Below is a small trained network, with its code and all its weights. Each question gives an input and a target symbol and asks what happens when units are switched off, that is, made to give their printed mean instead of their output.

import numpy as np


def w(rows, s, z=0):
    codes = np.array(rows[::2]) - 128.0
    scale = np.full(codes.shape[1], s)
    scale[-1] = z or s
    return codes * scale


def f(y):
    return np.maximum(y, 0)


def softmax(a):
    e = np.exp(a - a.max(-1, keepdims=True))
    return e / e.sum(-1, keepdims=True)


def log_softmax(a):
    a = a - a.max(-1, keepdims=True)
    return a - np.log(np.exp(a).sum(-1, keepdims=True))


def net(x, mask):
    ids = ['ΔΨαζηθμξτω'.index(c) for c in x.split()]
    T = len(ids)
    res = E[ids] + P[:T]
    q, k, v = (res @ M[0].T for M in (Q, K, V))
    z = softmax(np.where(np.tri(T) > 0, q @ k.T / 4**0.5, -1e9)) @ v
    res = res + np.where(mask[0], z, O[0][:, -1]) @ O[0][:, :-1]
    y = f(res @ A[0][:, :-1].T + A[0][:, -1])
    res = res + np.where(mask[1:17], y, B[0][:, -1]) @ B[0][:, :-1]
    return log_softmax(res[-1] @ U[:, :-1].T + U[:, -1])


Q, K, V, O, A, B = {}, {}, {}, {}, {}, {}
E = w([
[120,147,61],'Δ',
[152,133,104],'Ψ',
[201,107,174],'α',
[33,140,119],'ζ',
[140,129,71],'η',
[109,106,227],'θ',
[6,130,136],'μ',
[54,112,214],'ξ',
[19,120,177],'τ',
[236,67,56],'ω',
],0.012)
P = w([
[146,229,176],'0',
[107,149,159],'1',
[107,134,146],'2',
[127,111,118],'3',
[126,98,110],'4',
[122,83,105],'5',
[115,72,103],'6',
[113,59,96],'7',
[110,43,99],'8',
[100,30,97],'9',
[100,20,97],'10',
[95,5,95],'11',
],0.011)
Q[0] = w([
[12,182,155],'h1',
[196,117,72],'h1',
[31,199,249],'h1',
[236,94,83],'h1',
],0.019)
K[0] = w([
[161,172,134],'h1',
[117,66,120],'h1',
[138,251,116],'h1',
[97,65,114],'h1',
],0.028)
V[0] = w([
[189,115,93],'h1',
[109,168,2],'h1',
[241,169,125],'h1',
[231,78,137],'h1',
],0.014)
O[0] = w([
[170,95,156,76],'h1',
[65,85,252,1],'h1',
[146,38,116,148],'h1',
[206,99,123,105],'h1',
],0.017,0.0037)
A[0] = w([
[73,122,102,105],'n1',
[170,48,191,3],'n2',
[66,123,180,245],'n3',
[162,129,96,72],'n4',
[180,129,67,137],'n5',
[182,90,220,49],'n6',
[116,114,43,161],'n7',
[142,23,130,228],'n8',
[54,146,255,43],'n9',
[164,170,192,128],'n10',
[120,36,104,223],'n11',
[147,205,128,215],'n12',
[162,126,69,116],'n13',
[82,114,114,199],'n14',
[187,132,47,186],'n15',
[150,179,186,142],'n16',
],0.0077,0.0063)
B[0] = w([
[163,136,117,163],'n1',
[71,157,29,188],'n2',
[106,172,188,192],'n3',
[55,135,161,155],'n4',
[83,88,150,201],'n5',
[111,126,44,173],'n6',
[200,105,175,205],'n7',
[178,201,133,246],'n8',
[112,2,109,170],'n9',
[124,82,113,132],'n10',
[180,205,184,228],'n11',
[83,68,64,199],'n12',
[100,99,150,185],'n13',
[128,163,144,177],'n14',
[122,64,148,232],'n15',
[97,101,139,139],'n16',
],0.0082,0.014)
U = w([
[112,54,191,14],'Δ',
[172,221,211,249],'Ψ',
[178,60,166,180],'α',
[96,92,145,138],'ζ',
[137,123,179,255],'η',
[109,1,68,38],'θ',
[85,132,125,140],'μ',
[112,120,35,99],'ξ',
[121,213,88,48],'τ',
[198,173,76,90],'ω',
],0.0063,0.0027)

Each question gives the input, a string of symbols that net reads in full, and the target symbol t.
The units are the heads (4 rows each of Q, K, V and O) and the neurons (one row each of A and B). Each row of codes is followed by its name. A weight is (code - 128) times the scale printed after its matrix; where a second scale follows, it is the last column's (O, A, B and U).
mask holds one flag per unit, heads first, then neurons. A switched-off unit (its flag False) gives its mean, the last column of its rows in O or B, instead of its output. The means were averaged over made-up inputs and are rounded, as every weight is.
A unit's drop is (log p(t) with every unit on - log p(t) with that unit switched off) / (log p(t) with every unit on - log p(t) with every unit switched off).
The circuit of an input: a set's keep is (log p(t) with only the set's units on - log p(t) with every unit switched off) / (log p(t) with every unit on - log p(t) with every unit switched off). Starting from the 12 units with the biggest drops (on a tie, the unit counted first), units are removed one at a time, each time the one whose removal leaves the highest keep (on an exact tie, the one counted first), for as long as the keep stays at least 0.8.
units of the circuit, in order: the units of the circuit, biggest drop first
most important unit: the unit with the biggest drop
top k neurons: the k neurons with the biggest drops, biggest first
drop when u is switched off: that unit's drop, to one decimal
input θ Ψ α Ψ α α, target α: units of the circuit, in order	h1, n15
input α Δ μ Ψ, target μ: units of the circuit, in order	h1, n8, n11
input α α ξ μ θ ω θ α Ψ μ ξ, target α: units of the circuit, in order	h1, n11, n7
input ω Δ ζ θ Δ ω ω τ, target ω: top 4 neurons	n8, n2, n11, n6
input μ Δ θ θ ξ, target μ: units of the circuit, in order	h1, n9
input Ψ ξ ω τ Ψ Ψ Δ Ψ τ Δ τ, target Ψ: most important unit	n11
input Ψ ξ α, target ξ: units of the circuit, in order	h1, n12
input μ ξ α, target ξ: units of the circuit, in order	h1, n12, n11
input α Ψ Ψ θ Ψ α θ α α Δ θ, target α: top 2 neurons	n15, n11
input Ψ ω α θ ω α Δ θ, target Ψ: top 3 neurons	n11, n8, n12
input Ψ ξ α ω α, target ω: top 3 neurons	n8, n2, n6
input ω α Ψ α α ξ, target ω: top 3 neurons	n8, n2, n11
input Δ τ μ η, target τ: top 2 neurons	n15, n5
input Ψ ξ η α ξ Ψ θ Δ, target θ: top neuron	n15
input ξ Ψ α Ψ Δ ω Ψ, target ω: top 4 neurons	n8, n2, n6, n11
input τ ξ ξ η θ Ψ Ψ Δ θ, target τ: drop when n15 is switched off	0.1
input τ ω α α α τ Ψ Δ ζ, target τ: drop when n4 is switched off	0.0
input Δ α Δ ξ α α Ψ θ μ θ, target Δ: drop when h1 is switched off	1.9
